Below is a small trained network, with its code and all its weights. Each question gives an input and a class and asks what happens when units are switched off, that is, made to give their printed mean instead of their output.

import numpy as np


def w(rows, s, z=0):
    codes = np.array(rows[::2]) - 128.0
    scale = np.full(codes.shape[1], s)
    scale[-1] = z or s
    return codes * scale


def norm(h):
    return h / np.sqrt((h * h).mean(-1, keepdims=True) + 1e-5)


def f(y):
    return y / 2 * (1 + np.tanh(0.7978845608 * (y + 0.044715 * y**3)))


def log_softmax(a):
    a = a - a.max(-1, keepdims=True)
    return a - np.log(np.exp(a).sum(-1, keepdims=True))


def net(x, mask):
    res = np.array(x, float).reshape(1, 4) / 4 @ E
    u = 0
    for l in range(3):
        y = f(norm(res) @ A[l][:, :-1].T + A[l][:, -1])
        res = res + np.where(mask[u : u + 12], y, B[l][:, -1]) @ B[l][:, :-1]
        u += 12
    return log_softmax(norm(res)[-1] @ U[:, :-1].T + U[:, -1])


A, B = {}, {}
E = w([
[144,248,117,159,116,100,203],'x0',
[153,153,148,40,169,155,112],'x1',
[165,110,203,81,63,144,179],'x2',
[244,95,100,101,66,123,19],'x3',
],0.011)
A[0] = w([
[185,79,106,76,131,120,224,84],'0.n0',
[142,152,139,78,165,123,120,5],'0.n1',
[148,150,93,102,97,110,97,111],'0.n2',
[128,233,66,102,100,164,176,51],'0.n3',
[165,115,90,89,70,92,100,146],'0.n4',
[163,127,13,130,254,116,138,65],'0.n5',
[136,101,123,48,117,74,204,98],'0.n6',
[42,45,62,48,125,170,153,105],'0.n7',
[156,148,132,48,169,129,145,72],'0.n8',
[162,129,68,74,118,17,88,15],'0.n9',
[22,129,142,85,157,51,169,84],'0.n10',
[151,193,143,23,234,132,92,60],'0.n11',
],0.0083,0.0032)
B[0] = w([
[96,151,125,117,116,144,93,151],'0.n0',
[137,104,97,114,114,135,153,118],'0.n1',
[138,141,130,157,149,147,142,168],'0.n2',
[173,97,183,130,176,49,107,223],'0.n3',
[124,146,138,156,168,180,142,233],'0.n4',
[57,178,192,115,72,136,74,228],'0.n5',
[108,157,145,129,121,155,107,162],'0.n6',
[166,129,175,148,159,71,132,228],'0.n7',
[115,105,110,89,126,160,147,167],'0.n8',
[153,132,140,158,129,173,137,174],'0.n9',
[180,146,112,165,142,210,131,255],'0.n10',
[96,72,2,65,126,139,174,241],'0.n11',
],0.017,0.0034)
A[1] = w([
[96,22,128,122,162,143,130,53],'1.n0',
[140,152,203,129,148,151,83,132],'1.n1',
[166,112,114,136,147,146,147,169],'1.n2',
[193,123,121,133,163,42,158,96],'1.n3',
[210,162,66,111,84,119,53,132],'1.n4',
[129,114,186,88,27,152,181,2],'1.n5',
[99,147,64,154,142,94,84,56],'1.n6',
[124,129,91,156,103,203,155,236],'1.n7',
[56,101,164,130,170,142,190,56],'1.n8',
[108,70,86,247,26,90,165,132],'1.n9',
[161,197,68,79,108,60,162,161],'1.n10',
[183,113,105,124,51,122,102,78],'1.n11',
],0.012,0.002)
B[1] = w([
[146,165,173,115,140,67,116,200],'1.n0',
[155,161,106,114,136,115,63,204],'1.n1',
[114,135,96,142,137,117,109,175],'1.n2',
[120,173,124,128,135,87,120,167],'1.n3',
[108,151,178,134,148,168,204,224],'1.n4',
[25,148,111,165,136,128,106,178],'1.n5',
[90,128,176,116,95,149,159,170],'1.n6',
[131,151,76,146,172,88,88,222],'1.n7',
[188,131,135,134,123,194,126,210],'1.n8',
[130,108,88,2,153,150,145,254],'1.n9',
[154,137,165,100,105,105,116,193],'1.n10',
[119,136,137,147,151,161,166,173],'1.n11',
],0.02,0.0057)
A[2] = w([
[125,141,155,196,110,112,113,251],'2.n0',
[196,98,117,209,119,201,159,80],'2.n1',
[125,64,79,80,112,143,189,43],'2.n2',
[163,163,114,144,64,88,181,78],'2.n3',
[91,158,108,115,141,131,138,33],'2.n4',
[105,93,97,67,84,95,122,202],'2.n5',
[182,124,84,75,128,120,125,253],'2.n6',
[126,130,139,175,124,136,109,64],'2.n7',
[132,132,54,147,97,79,69,191],'2.n8',
[8,138,140,154,58,168,97,11],'2.n9',
[124,159,147,82,110,174,129,56],'2.n10',
[155,13,198,172,133,95,98,94],'2.n11',
],0.016,0.0018)
B[2] = w([
[110,54,107,46,117,120,167,173],'2.n0',
[139,166,75,229,246,164,179,217],'2.n1',
[114,114,73,22,74,154,107,215],'2.n2',
[125,90,191,54,209,129,27,150],'2.n3',
[217,38,177,114,84,164,108,186],'2.n4',
[174,184,84,187,157,187,168,205],'2.n5',
[60,121,101,147,33,141,121,254],'2.n6',
[121,81,103,105,148,124,158,143],'2.n7',
[70,188,82,215,41,96,154,142],'2.n8',
[71,30,248,210,96,117,135,214],'2.n9',
[90,62,62,166,122,68,118,225],'2.n10',
[137,203,206,52,139,70,158,167],'2.n11',
],0.015,0.0069)
U = w([
[73,95,32,22,78,190,154,163],'0',
[138,162,95,229,245,207,184,174],'1',
[138,205,244,58,148,15,103,188],'2',
[30,35,232,216,94,136,124,157],'3',
[102,173,74,217,28,77,95,106],'4',
[224,123,135,188,64,117,107,2],'5',
[214,74,136,162,101,73,128,29],'6',
],0.012,0.0062)

Each question gives the input, the list of numbers given to net, and the class t.
The units are the neurons (one row each of A and B). Each row of codes is followed by its name. A weight is (code - 128) times the scale printed after its matrix; where a second scale follows, it is the last column's (A, B and U).
mask holds one flag per neuron, layer by layer. A switched-off neuron (its flag False) gives its mean, the last column of its row in B, instead of its output. The means were averaged over made-up inputs and are rounded, as every weight is.
A unit's drop is (log p(t) with every unit on - log p(t) with that unit switched off) / (log p(t) with every unit on - log p(t) with every unit switched off).
The circuit of an input: a set's keep is (log p(t) with only the set's units on - log p(t) with every unit switched off) / (log p(t) with every unit on - log p(t) with every unit switched off). Starting from the 12 units with the biggest drops (on a tie, the unit counted first), units are removed one at a time, each time the one whose removal leaves the highest keep (on an exact tie, the one counted first), for as long as the keep stays at least 0.8.
units of the circuit, in order: the units of the circuit, biggest drop first
most important unit: the unit with the biggest drop
top k neurons: the k neurons with the biggest drops, biggest first
top k neurons in layer l: the k neurons of layer l with the biggest drops, biggest first
input [0,3,-7,-4], class 3: most important unit -> 0.n5
input [7,7,-4,4], class 0: top 2 neurons in layer 0 -> (0.n11, 0.n8)
input [-3,-4,4,-4], class 0: top 4 neurons -> (0.n4, 1.n9, 0.n3, 0.n5)
input [7,5,0,2], class 2: top 3 neurons in layer 1 -> (1.n3, 1.n9, 1.n10)
input [7,-8,-5,-8], class 0: top 2 neurons -> (1.n9, 0.n4)
input [-3,-1,2,1], class 4: top 2 neurons -> (1.n1, 0.n11)
input [8,6,-1,0], class 2: top 2 neurons -> (0.n3, 1.n3)
input [6,-7,8,2], class 3: units of the circuit, in order -> (1.n5, 2.n9)
input [7,-7,6,7], class 0: top 3 neurons -> (1.n9, 0.n10, 0.n7)
input [0,6,-7,-2], class 3: units of the circuit, in order -> (0.n5, 2.n9)
input [-6,-5,-4,-3], class 2: top 3 neurons -> (0.n7, 1.n0, 0.n11)
input [-6,3,4,-6], class 1: units of the circuit, in order -> (1.n8, 2.n1)
input [-1,0,-1,-3], class 4: units of the circuit, in order -> (0.n10, 1.n4, 2.n8, 1.n7)
input [-3,-2,6,2], class 3: top 2 neurons -> (1.n5, 2.n9)
input [0,-4,-8,7], class 3: top 2 neurons in layer 0 -> (0.n5, 0.n10)
input [4,7,-8,8], class 1: units of the circuit, in order -> (1.n4)
input [8,7,3,8], class 1: top 4 neurons -> (1.n4, 1.n9, 0.n9, 0.n4)
input [5,-7,8,6], class 3: top 2 neurons in layer 1 -> (1.n5, 1.n8)
input [8,8,-5,3], class 0: top 2 neurons -> (0.n11, 0.n8)
input [5,3,4,-2], class 2: top neuron -> (0.n3)
input [5,4,4,5], class 1: top 2 neurons -> (1.n9, 1.n4)
input [-4,-2,7,-7], class 1: top 4 neurons -> (1.n8, 0.n10, 0.n5, 2.n1)
input [-5,-8,8,3], class 0: top 2 neurons -> (1.n9, 0.n5)
input [-5,-7,8,7], class 3: top 3 neurons in layer 1 -> (1.n5, 1.n8, 1.n4)
input [1,-7,5,6], class 0: top 2 neurons -> (1.n9, 0.n10)
input [-3,4,6,6], class 1: top 2 neurons in layer 1 -> (1.n9, 1.n11)
input [-5,-4,-3,6], class 1: most important unit -> 0.n11
